[[ 13  12 -48  -5  58]
 [-15   2  14   4  29]
 [ 30 -42  13  -1  26]
 [-23 -18  62 -14 -18]]
->
[[-15   2  14]
 [ 30 -42  13]]

[[ 44 -54  33]
 [-20  61 -50]
 [-37  74 -76]
 [-41  66 -72]]
->
[[-20  61 -50]
 [-37  74 -76]]

[[ -9 -47  24  11]
 [ 67 -48  85  72]
 [-83 -18 -22  53]]
->
[[ 67 -48  85]
 [-83 -18 -22]]

[[ 10   6 -30]
 [  8 -16  35]
 [-65 -38  -6]
 [  5 -49  -1]
 [ -7  57  32]]
->
[[  8 -16  35]
 [-65 -38  -6]]

[[ 48 -17  -9]
 [-81 -14  60]
 [ 31  30  48]]
->
[[-81 -14  60]
 [ 31  30  48]]

[[ 56   7   1]
 [ 38  58 -19]
 [-31 -56  72]
 [ -8 -77 -37]
 [ 30 -42  43]]
->
[[ 38  58 -19]
 [-31 -56  72]]

[[ 11   8 -31]
 [ 24  13  -8]
 [ 42  17  47]
 [-81 -39 -25]]
->
[[24 13 -8]
 [42 17 47]]

[[  5   1  16  35  63]
 [ 16 -61   3   4 -20]
 [  4 -42  -5  72  -4]]
->
[[ 16 -61   3]
 [  4 -42  -5]]
---
[[  2 -38 -29 -22  24 -17  -5 -14]
 [  0  32 -19  23  -3  10  18  24]
 [ 64  -1  23 -28  -3 -45 -11   4]
 [ -6   2 -28  16  -8  -1   6  -6]
 [ 26 -16  -1 -24  29 -42  -6  -1]
 [  5 -52   8  46 -20  -6 -26 -25]
 [ -6 -42  10   8 -24   5 -12 -27]]
->
[[-14   2 -38 -29 -22  24 -17  -5]
 [ 24   0  32 -19  23  -3  10  18]
 [  4  64  -1  23 -28  -3 -45 -11]
 [ -6  -6   2 -28  16  -8  -1   6]
 [ -1  26 -16  -1 -24  29 -42  -6]
 [-25   5 -52   8  46 -20  -6 -26]
 [-27  -6 -42  10   8 -24   5 -12]]

[[ -4  10 -34 -22  14  13  16  32  30  12  22 -24 -22]
 [-52 -32 -54  36  18   0 -36  18  49  35 -71 -64  14]
 [ 25 -42  -3 -11   7  23  30  30 -16 -18  39 -21 -37]
 [ 27  -6 -33   5  -8  20 -13 -18  -9  41  15 -24  -7]]
->
[[-22  -4  10 -34 -22  14  13  16  32  30  12  22 -24]
 [ 14 -52 -32 -54  36  18   0 -36  18  49  35 -71 -64]
 [-37  25 -42  -3 -11   7  23  30  30 -16 -18  39 -21]
 [ -7  27  -6 -33   5  -8  20 -13 -18  -9  41  15 -24]]

[[ 61 -80 -56  20 -51 -22  34 -62 -61   8  27 -76 -55 -19 -78]
 [ -5  -3  56  49  -5 -24  53 -29  42  23 -10 -17  50   3  19]
 [ 21  41 -17 -24  47  39 -13  55  -4  16   7  51 -10  24   0]]
->
[[-78  61 -80 -56  20 -51 -22  34 -62 -61   8  27 -76 -55 -19]
 [ 19  -5  -3  56  49  -5 -24  53 -29  42  23 -10 -17  50   3]
 [  0  21  41 -17 -24  47  39 -13  55  -4  16   7  51 -10  24]]

[[ -5  -1  23  31  64]
 [  5   7  -5  24  62]
 [  2  13 -22  36  82]
 [-10   2 -13  53  71]
 [-24  17   8  33  74]]
->
[[ 64  -5  -1  23  31]
 [ 62   5   7  -5  24]
 [ 82   2  13 -22  36]
 [ 71 -10   2 -13  53]
 [ 74 -24  17   8  33]]

[[ -5 -60  50 -15  51 -48 -57]
 [-22 -72 -32  14  53  49 -48]]
->
[[-57  -5 -60  50 -15  51 -48]
 [-48 -22 -72 -32  14  53  49]]

[[ 73  26   1  28  23  10 -38]
 [ -4  -8 -15  10  12   4 -15]]
->
[[-38  73  26   1  28  23  10]
 [-15  -4  -8 -15  10  12   4]]

[[-54  35  18  25  33 -30 -42]
 [ 32  30   4   1 -16 -33  80]
 [-34   6  -9  38  60 -19  39]
 [ 20  64  68 -51 -32  -7 -33]
 [-54   4  19   9  44 -21 -55]
 [  0  57   2  74  52 -45  23]]
->
[[-42 -54  35  18  25  33 -30]
 [ 80  32  30   4   1 -16 -33]
 [ 39 -34   6  -9  38  60 -19]
 [-33  20  64  68 -51 -32  -7]
 [-55 -54   4  19   9  44 -21]
 [ 23   0  57   2  74  52 -45]]
